Below is a small trained network, with its code and all its weights. Each question gives an input and a target symbol and asks what happens when units are switched off, that is, made to give their printed mean instead of their output.

import numpy as np


def w(rows, s, z=0):
    codes = np.array(rows[::2]) - 128.0
    scale = np.full(codes.shape[1], s)
    scale[-1] = z or s
    return codes * scale


def norm(h):
    return h / np.sqrt((h * h).mean(-1, keepdims=True) + 1e-5)


def f(y):
    return np.maximum(y, 0)


def softmax(a):
    e = np.exp(a - a.max(-1, keepdims=True))
    return e / e.sum(-1, keepdims=True)


def log_softmax(a):
    a = a - a.max(-1, keepdims=True)
    return a - np.log(np.exp(a).sum(-1, keepdims=True))


def net(x, mask):
    ids = ['εημξτω'.index(c) for c in x.split()]
    T = len(ids)
    res = E[ids] + P[:T]
    u = 0
    for l in range(2):
        r = norm(res)
        for j in range(2):
            rows = slice(2 * j, 2 * j + 2)
            q, k, v = (r @ M[l][rows].T for M in (Q, K, V))
            z = softmax(np.where(np.tri(T) > 0, q @ k.T / 2**0.5, -1e9)) @ v
            o = O[l][rows]
            res = res + np.where(mask[u + j], z, o[:, -1]) @ o[:, :-1]
        u += 2
        y = f(norm(res) @ A[l][:, :-1].T + A[l][:, -1])
        res = res + np.where(mask[u : u + 4], y, B[l][:, -1]) @ B[l][:, :-1]
        u += 4
    return log_softmax(norm(res)[-1] @ U[:, :-1].T + U[:, -1])


Q, K, V, O, A, B = {}, {}, {}, {}, {}, {}
E = w([
[145,221,207,84,150,73,144,83,105],'ε',
[177,134,154,23,139,58,130,84,116],'η',
[133,129,29,37,47,150,189,65,62],'μ',
[136,75,145,115,63,145,119,3,150],'ξ',
[173,184,66,125,147,230,117,65,141],'τ',
[122,119,75,73,45,205,44,122,107],'ω',
],0.017)
P = w([
[127,79,187,222,255,91,53,32,236],'0',
[234,164,206,118,183,132,103,192,209],'1',
[195,170,207,132,145,146,130,198,198],'2',
[198,152,176,120,153,169,135,169,176],'3',
[193,129,140,80,132,175,186,186,179],'4',
[166,157,132,75,170,182,157,155,133],'5',
[146,181,113,23,183,169,127,76,123],'6',
[139,183,93,41,156,163,171,80,114],'7',
[126,182,62,52,136,161,207,97,110],'8',
[118,157,63,79,92,147,248,167,96],'9',
],0.0061)
Q[0] = w([
[101,101,165,206,169,81,108,163,209],'L0H1',
[105,139,85,136,93,135,127,135,159],'L0H1',
[250,219,172,24,61,202,122,49,122],'L0H2',
[119,75,166,96,114,117,141,73,108],'L0H2',
],0.012)
K[0] = w([
[214,181,140,59,36,181,182,146,132],'L0H1',
[151,112,118,150,131,186,130,160,139],'L0H1',
[103,159,69,74,68,153,189,58,2],'L0H2',
[87,168,85,132,134,142,156,138,142],'L0H2',
],0.0086)
V[0] = w([
[152,95,107,198,147,129,147,170,154],'L0H1',
[120,192,147,158,92,165,134,114,144],'L0H1',
[127,142,150,204,197,70,254,69,186],'L0H2',
[105,176,109,140,135,239,85,129,222],'L0H2',
],0.0097)
O[0] = w([
[108,245,138,69,115,132,51,113,138,2],'L0H1',
[142,69,99,115,205,84,124,156,172,152],'L0H1',
[226,99,214,71,139,182,77,68,108,3],'L0H2',
[57,111,55,79,222,156,229,151,76,149],'L0H2',
],0.012,0.007)
A[0] = w([
[158,129,178,176,134,133,2,61,50,114],'L0N1',
[212,115,162,54,109,128,187,73,161,121],'L0N2',
[110,219,209,133,156,113,145,140,107,252],'L0N3',
[118,124,170,119,147,59,112,75,185,182],'L0N4',
],0.0071,0.002)
B[0] = w([
[175,106,70,103,55,104,26,107,55,165],'L0N1',
[98,115,133,207,147,152,104,152,216,255],'L0N2',
[141,99,61,116,136,157,91,125,234,184],'L0N3',
[111,181,134,92,21,122,231,254,99,212],'L0N4',
],0.0092,0.0051)
Q[1] = w([
[76,108,82,171,126,122,131,187,167],'L1H1',
[85,138,65,220,18,157,148,242,148],'L1H1',
[192,21,26,247,11,119,202,163,240],'L1H2',
[113,161,136,2,121,139,219,75,151],'L1H2',
],0.0078)
K[1] = w([
[56,134,150,64,189,86,175,106,55],'L1H1',
[184,142,154,178,87,107,109,68,2],'L1H1',
[171,135,38,152,84,131,184,80,143],'L1H2',
[64,173,76,181,145,188,128,90,126],'L1H2',
],0.0094)
V[1] = w([
[95,218,124,164,192,66,87,221,82],'L1H1',
[192,128,185,183,195,135,93,197,73],'L1H1',
[100,2,132,197,133,103,76,65,129],'L1H2',
[88,191,119,163,197,71,95,88,178],'L1H2',
],0.0083)
O[1] = w([
[135,173,111,104,45,117,95,125,126,2],'L1H1',
[110,158,115,136,173,91,112,81,106,77],'L1H1',
[6,148,106,67,89,169,115,109,168,158],'L1H2',
[157,88,147,119,175,132,102,107,141,75],'L1H2',
],0.015,0.0084)
A[1] = w([
[202,155,132,209,83,2,121,71,171,178],'L1N1',
[165,117,183,134,116,122,211,127,128,179],'L1N2',
[169,120,152,191,139,102,132,63,167,139],'L1N3',
[153,126,195,72,216,79,88,62,64,4],'L1N4',
],0.009,0.0033)
B[1] = w([
[150,108,71,80,100,102,78,105,43,218],'L1N1',
[127,146,219,120,143,213,75,143,144,253],'L1N2',
[99,166,79,122,142,123,93,178,104,170],'L1N3',
[51,166,181,162,121,95,254,101,65,148],'L1N4',
],0.015,0.0062)
U = w([
[66,107,77,180,163,58,119,185,151,131],'ε',
[83,199,185,224,128,184,104,108,30,67],'η',
[57,107,170,73,130,197,73,100,228,121],'μ',
[234,51,160,150,254,187,154,119,145,112],'ξ',
[191,88,109,119,143,89,40,117,151,254],'τ',
[181,151,136,146,61,134,157,139,207,86],'ω',
],0.007,0.0039)

Each question gives the input, a string of symbols that net reads in full, and the target symbol t.
The units are the heads (2 rows each of Q, K, V and O) and the neurons (one row each of A and B). Each row of codes is followed by its name. A weight is (code - 128) times the scale printed after its matrix; where a second scale follows, it is the last column's (O, A, B and U).
mask holds one flag per unit, layer by layer, with each layer's heads first. A switched-off unit (its flag False) gives its mean, the last column of its rows in O or B, instead of its output. The means were averaged over made-up inputs and are rounded, as every weight is.
A unit's drop is (log p(t) with every unit on - log p(t) with that unit switched off) / (log p(t) with every unit on - log p(t) with every unit switched off).
The circuit of an input: a set's keep is (log p(t) with only the set's units on - log p(t) with every unit switched off) / (log p(t) with every unit on - log p(t) with every unit switched off). Starting from all 12 units, units are removed one at a time, each time the one whose removal leaves the highest keep (on an exact tie, the one counted first), for as long as the keep stays at least 0.8.
circuit, biggest first: the units of the circuit, biggest drop first
unit that matters most: the unit with the biggest drop
k most important neurons: the k neurons with the biggest drops, biggest first
which heads matter: for each layer, one digit per head in row order, 1 if its drop is at least 0.15 and else 0, layers parted by /
input ω μ ε ε ε ω ε, target ω: circuit, biggest first -> (L1H1, L0H2)
input η ε ε ε, target η: unit that matters most -> L0H2
input τ μ η ξ η μ η μ η ω, target τ: circuit, biggest first -> (L0H1, L1H2, L0H2)
input ω η ε ε ω τ μ ε, target ω: circuit, biggest first -> (L0H2, L1H1)
input ξ ω η η ω η ω μ τ η, target ξ: which heads matter -> 10 / 11
input η ε τ ξ, target ξ: circuit, biggest first -> (L0H2, L1H2)
input μ ε ε η ε ξ η, target μ: circuit, biggest first -> (L1H2, L0H2)
input ε ε ω μ τ ξ, target ε: which heads matter -> 11 / 10
input ξ ε ε μ ξ ω η η η τ, target ξ: 3 most important neurons -> (L0N3, L0N1, L0N2)
input ε ξ τ ε, target ξ: which heads matter -> 01 / 00
input η μ ε ω τ τ μ μ ε ξ, target η: circuit, biggest first -> (L0H1, L1H2, L1N2)
input ξ ε ω τ ω η ω ε μ, target ξ: 2 most important neurons -> (L0N1, L0N3)
input ω μ μ μ ε η ε ε ε ω, target ω: circuit, biggest first -> (L1H1, L1H2)
input η η ω ω ξ ξ η μ ω, target η: 3 most important neurons -> (L0N1, L0N3, L0N2)
input η ε ε μ ω, target η: which heads matter -> 11 / 11
input ω ω τ ε ε μ τ ω η η, target ω: which heads matter -> 01 / 10
input ω ξ τ η η ξ η, target μ: circuit, biggest first -> (L0N2, L0H2, L1H1)
input τ ξ μ μ ξ, target τ: circuit, biggest first -> (L1H2, L0H1, L0H2, L1N1)
input ω τ μ ε τ, target ω: which heads matter -> 01 / 10
input τ μ η ε, target τ: circuit, biggest first -> (L0H1, L1H2, L1N1, L1H1)
input τ ε ε ε ω μ ε η μ μ, target τ: circuit, biggest first -> (L0H1, L1H2, L0H2, L1N1)
input η η ξ μ, target η: 2 most important neurons -> (L0N1, L1N2)
input η τ ε η ε μ τ τ, target η: circuit, biggest first -> (L0H1, L0N3)
input ξ ω ε τ ξ ε μ τ η τ, target ξ: unit that matters most -> L1H2
input ω ε ω ξ η ε η η, target τ: which heads matter -> 01 / 00
input τ μ η η ε η η ξ ε, target τ: which heads matter -> 11 / 01
